Below is a small trained network, with its code and all its weights. Each question gives an input and a target symbol and asks what happens when units are switched off, that is, made to give their printed mean instead of their output.

import numpy as np


def w(rows, s, z=0):
    codes = np.array(rows[::2]) - 128.0
    scale = np.full(codes.shape[1], s)
    scale[-1] = z or s
    return codes * scale


def norm(h):
    return h / np.sqrt((h * h).mean(-1, keepdims=True) + 1e-5)


def f(y):
    return np.maximum(y, 0)


def softmax(a):
    e = np.exp(a - a.max(-1, keepdims=True))
    return e / e.sum(-1, keepdims=True)


def log_softmax(a):
    a = a - a.max(-1, keepdims=True)
    return a - np.log(np.exp(a).sum(-1, keepdims=True))


def net(x, mask):
    ids = ['αβγδζηθλξσω'.index(c) for c in x.split()]
    T = len(ids)
    res = E[ids] + P[:T]
    r = norm(res)
    for j in range(3):
        rows = slice(4 * j, 4 * j + 4)
        q, k, v = (r @ M[0][rows].T for M in (Q, K, V))
        z = softmax(np.where(np.tri(T) > 0, q @ k.T / 4**0.5, -1e9)) @ v
        o = O[0][rows]
        res = res + np.where(mask[j], z, o[:, -1]) @ o[:, :-1]
    y = f(norm(res) @ A[0][:, :-1].T + A[0][:, -1])
    res = res + np.where(mask[3:11], y, B[0][:, -1]) @ B[0][:, :-1]
    return log_softmax(norm(res)[-1] @ U[:, :-1].T + U[:, -1])


Q, K, V, O, A, B = {}, {}, {}, {}, {}, {}
E = w([
[139,105,133,123],'α',
[163,130,122,148],'β',
[139,99,63,114],'γ',
[159,67,187,165],'δ',
[82,17,53,132],'ζ',
[83,69,82,127],'η',
[104,185,253,76],'θ',
[138,171,169,118],'λ',
[78,31,163,146],'ξ',
[213,68,161,142],'σ',
[88,181,181,52],'ω',
],0.0054)
P = w([
[119,8,144,108],'0',
[121,136,123,132],'1',
[142,148,141,136],'2',
[115,86,133,105],'3',
[119,135,124,131],'4',
[138,148,139,134],'5',
[129,96,128,109],'6',
[119,135,124,131],'7',
[141,150,139,132],'8',
[131,96,122,117],'9',
[119,134,125,131],'10',
[140,150,137,132],'11',
],0.012)
Q[0] = w([
[2,165,82,75],'h1',
[132,87,127,173],'h1',
[236,100,183,152],'h1',
[212,98,181,139],'h1',
[133,195,185,92],'h2',
[165,186,180,78],'h2',
[115,163,123,95],'h2',
[98,197,180,102],'h2',
[140,83,110,46],'h3',
[169,136,180,87],'h3',
[126,147,68,108],'h3',
[64,134,74,169],'h3',
],0.0097)
K[0] = w([
[74,9,133,104],'h1',
[109,151,109,150],'h1',
[173,205,147,137],'h1',
[165,197,141,129],'h1',
[146,189,130,137],'h2',
[172,176,126,127],'h2',
[113,149,114,109],'h2',
[112,186,126,152],'h2',
[155,140,98,161],'h3',
[133,157,169,141],'h3',
[122,136,104,102],'h3',
[127,105,99,94],'h3',
],0.016)
V[0] = w([
[64,182,98,192],'h1',
[44,1,116,97],'h1',
[78,101,144,140],'h1',
[142,138,142,102],'h1',
[83,102,156,219],'h2',
[118,173,103,152],'h2',
[140,208,128,203],'h2',
[109,45,110,151],'h2',
[152,79,192,216],'h3',
[91,154,122,71],'h3',
[162,184,97,208],'h3',
[103,106,132,182],'h3',
],0.0032)
O[0] = w([
[88,199,89,76,85],'h1',
[202,135,250,142,31],'h1',
[150,143,221,116,96],'h1',
[109,108,98,129,130],'h1',
[103,171,143,81,168],'h2',
[157,71,101,102,49],'h2',
[153,39,124,66,29],'h2',
[68,219,161,154,230],'h2',
[112,48,108,182,247],'h3',
[130,168,162,74,60],'h3',
[160,168,131,238,107],'h3',
[112,112,87,150,155],'h3',
],0.0026,0.0016)
A[0] = w([
[199,173,121,118,116],'n1',
[208,107,79,51,105],'n2',
[192,123,194,125,137],'n3',
[78,166,142,46,66],'n4',
[89,35,144,64,138],'n5',
[141,39,143,3,119],'n6',
[222,116,141,102,1],'n7',
[114,194,111,171,64],'n8',
],0.0061,0.0034)
B[0] = w([
[78,123,148,67,176],'n1',
[57,94,139,68,191],'n2',
[140,144,72,157,202],'n3',
[121,34,127,205,137],'n4',
[147,164,104,41,253],'n5',
[125,49,81,120,227],'n6',
[254,195,123,88,137],'n7',
[144,128,133,76,163],'n8',
],0.0063,0.0029)
U = w([
[163,8,145,103,146],'α',
[106,100,96,92,125],'β',
[110,201,31,146,145],'γ',
[168,92,64,219,138],'δ',
[86,92,144,214,108],'ζ',
[134,197,178,185,253],'η',
[89,103,229,141,103],'θ',
[128,207,175,56,97],'λ',
[30,130,163,156,64],'ξ',
[251,161,117,115,129],'σ',
[163,123,215,105,106],'ω',
],0.012,0.0047)

Each question gives the input, a string of symbols that net reads in full, and the target symbol t.
The units are the heads (4 rows each of Q, K, V and O) and the neurons (one row each of A and B). Each row of codes is followed by its name. A weight is (code - 128) times the scale printed after its matrix; where a second scale follows, it is the last column's (O, A, B and U).
mask holds one flag per unit, heads first, then neurons. A switched-off unit (its flag False) gives its mean, the last column of its rows in O or B, instead of its output. The means were averaged over made-up inputs and are rounded, as every weight is.
A unit's drop is (log p(t) with every unit on - log p(t) with that unit switched off) / (log p(t) with every unit on - log p(t) with every unit switched off).
The circuit of an input: a set's keep is (log p(t) with only the set's units on - log p(t) with every unit switched off) / (log p(t) with every unit on - log p(t) with every unit switched off). Starting from all 11 units, units are removed one at a time, each time the one whose removal leaves the highest keep (on an exact tie, the one counted first), for as long as the keep stays at least 0.8.
units of the circuit, in order: the units of the circuit, biggest drop first
most important unit: the unit with the biggest drop
top k neurons: the k neurons with the biggest drops, biggest first
which heads matter: for each layer, one digit per head in row order, 1 if its drop is at least 0.15 and else 0, layers parted by /
drop of u: that unit's drop, to one decimal
input β ξ λ β β β β β ω β γ, target λ: top 2 neurons => [n6, n8]
input λ β γ α σ α β ξ, target θ: units of the circuit, in order => [h1, h2]
input δ η λ γ β β β, target γ: units of the circuit, in order => [h1, h2]
input α γ α β η γ γ β α η ξ θ, target θ: units of the circuit, in order => [n4, n5]
input β β ξ ω, target α: units of the circuit, in order => [n6, n4]
input β ξ θ β λ ζ ω δ, target ζ: most important unit => h2
input β β α ξ σ ω, target ω: units of the circuit, in order => [h1, h2, n4]
input β α β λ α β β σ λ α β ζ, target ζ: units of the circuit, in order => [h2, h1, n5, n6]
input ζ β β, target β: units of the circuit, in order => [h1, h2, n2]
input λ ζ λ λ α α ξ β δ, target δ: which heads matter => 100
input δ β ξ ω θ α α σ, target δ: units of the circuit, in order => [h2, n5, h1, n2]
input η α β β β σ β η, target ξ: units of the circuit, in order => [h2, h1, n6]
input α λ α δ σ β β ξ β β λ, target σ: units of the circuit, in order => [h1, h2, n3]
input η γ ξ β β ω β β α β, target δ: units of the circuit, in order => [h2, h3, n5]
input ω β β β α δ β, target δ: most important unit => h3
input ζ ζ γ β β β δ η η, target η: which heads matter => 110
input β β δ α β β γ α γ β β ζ, target ζ: which heads matter => 110
input β σ β β β δ, target δ: which heads matter => 000
input β β β λ λ θ, target θ: which heads matter => 111
input α α λ λ α, target η: drop of h1 => 0.6
input β β α ω, target α: drop of n4 => 0.1
input δ γ α ξ ξ α β γ β θ, target α: drop of n7 => 0.0
input β β β λ β α, target α: drop of h1 => 0.5
